Here is a tiny trained network, its code and every weight. The questions are about switching its units off for an input and a class, where a switched-off unit gives its printed mean instead of its output.

import numpy as np


def w(rows, s, z=0):
    codes = np.array(rows[::2]) - 128.0
    scale = np.full(codes.shape[1], s)
    scale[-1] = z or s
    return codes * scale


def f(y):
    return np.maximum(y, 0)


def log_softmax(a):
    a = a - a.max(-1, keepdims=True)
    return a - np.log(np.exp(a).sum(-1, keepdims=True))


def net(x, mask):
    res = np.array(x, float).reshape(1, 8) / 4 @ E
    y = f(res @ A[0][:, :-1].T + A[0][:, -1])
    res = res + np.where(mask, y, B[0][:, -1]) @ B[0][:, :-1]
    return log_softmax(res[-1] @ U[:, :-1].T + U[:, -1])


A, B = {}, {}
E = w([
[136,117,110,129,119,135,138],'x0',
[121,129,136,122,134,124,116],'x1',
[134,133,144,105,156,166,150],'x2',
[147,129,175,108,160,157,123],'x3',
[125,127,117,131,121,126,131],'x4',
[143,176,41,220,221,225,31],'x5',
[230,248,35,56,145,34,100],'x6',
[131,131,113,120,131,154,156],'x7',
],0.012)
A[0] = w([
[115,74,170,41,93,58,202,52],'neuron 0',
[77,155,184,38,40,127,149,44],'neuron 1',
[121,138,44,226,241,202,59,69],'neuron 2',
[55,80,216,244,46,211,151,159],'neuron 3',
[136,111,37,79,108,97,130,123],'neuron 4',
[21,30,174,243,148,152,179,135],'neuron 5',
[131,114,111,110,120,125,113,63],'neuron 6',
[255,227,67,53,165,45,132,175],'neuron 7',
[67,89,174,181,184,134,171,165],'neuron 8',
[111,117,96,124,112,134,154,94],'neuron 9',
[180,61,102,181,96,72,137,52],'neuron 10',
[108,181,125,207,144,162,54,2],'neuron 11',
[117,114,76,134,115,157,68,7],'neuron 12',
[103,102,166,73,51,89,204,30],'neuron 13',
],0.0097,0.0034)
B[0] = w([
[190,197,236,221,21,92,189,206],'neuron 0',
[197,136,179,141,118,102,161,183],'neuron 1',
[235,200,206,226,2,81,237,236],'neuron 2',
[48,127,71,42,173,151,81,226],'neuron 3',
[138,173,90,99,191,142,180,167],'neuron 4',
[73,49,90,99,254,146,64,222],'neuron 5',
[139,131,116,122,140,147,148,130],'neuron 6',
[27,45,14,50,255,190,91,253],'neuron 7',
[92,106,100,115,148,103,112,179],'neuron 8',
[78,189,133,144,167,152,152,135],'neuron 9',
[99,154,115,128,102,136,128,141],'neuron 10',
[139,157,156,158,76,65,146,179],'neuron 11',
[170,131,113,164,156,142,158,154],'neuron 12',
[161,168,198,173,118,113,145,196],'neuron 13',
],0.0085,0.024)
U = w([
[106,100,125,85,177,139,51,252],'0',
[215,157,255,241,6,112,181,4],'1',
],0.008,0.0014)

Each question gives the input, the list of numbers given to net, and the class t.
The units are the neurons (one row each of A and B). Each row of codes is followed by its name. A weight is (code - 128) times the scale printed after its matrix; where a second scale follows, it is the last column's (A, B and U).
mask holds one flag per neuron, in row order. A switched-off neuron (its flag False) gives its mean, the last column of its row in B, instead of its output. The means were averaged over made-up inputs and are rounded, as every weight is.
A unit's drop is (log p(t) with every unit on - log p(t) with that unit switched off) / (log p(t) with every unit on - log p(t) with every unit switched off).
top k neurons: the k neurons with the biggest drops, biggest first
drop of u: that unit's drop, to one decimal
input [3,-6,1,-7,-5,-7,-7,-8], class 0: top neuron : [neuron 5]
input [2,-5,-8,1,2,4,3,1], class 1: top 2 neurons : [neuron 2; neuron 5]
input [5,0,-5,-8,-8,-7,7,7], class 0: top 3 neurons : [neuron 7; neuron 2; neuron 4]
input [-6,8,7,7,-7,5,-4,-2], class 1: top 2 neurons : [neuron 2; neuron 7]
input [-5,-1,-6,-4,-4,-4,-5,1], class 0: top 2 neurons : [neuron 2; neuron 5]
input [-1,-7,-3,-5,-2,-6,6,-4], class 0: top 4 neurons : [neuron 7; neuron 2; neuron 11; neuron 4]
input [-5,-5,-5,3,3,-6,6,-8], class 0: top 2 neurons : [neuron 7; neuron 2]
input [5,-6,-8,-1,3,-7,-8,7], class 0: top 2 neurons : [neuron 5; neuron 3]
input [5,3,-2,-7,-5,-5,-7,0], class 0: top 2 neurons : [neuron 5; neuron 3]
input [-2,-5,-7,7,4,-7,-7,1], class 0: top 2 neurons : [neuron 3; neuron 5]
input [-2,8,-5,3,0,8,-3,3], class 1: drop of neuron 2 : 0.5
input [-5,6,-6,5,-6,2,1,0], class 1: drop of neuron 7 : 1.1
input [-1,-2,1,0,7,8,5,-8], class 1: drop of neuron 2 : 2.1
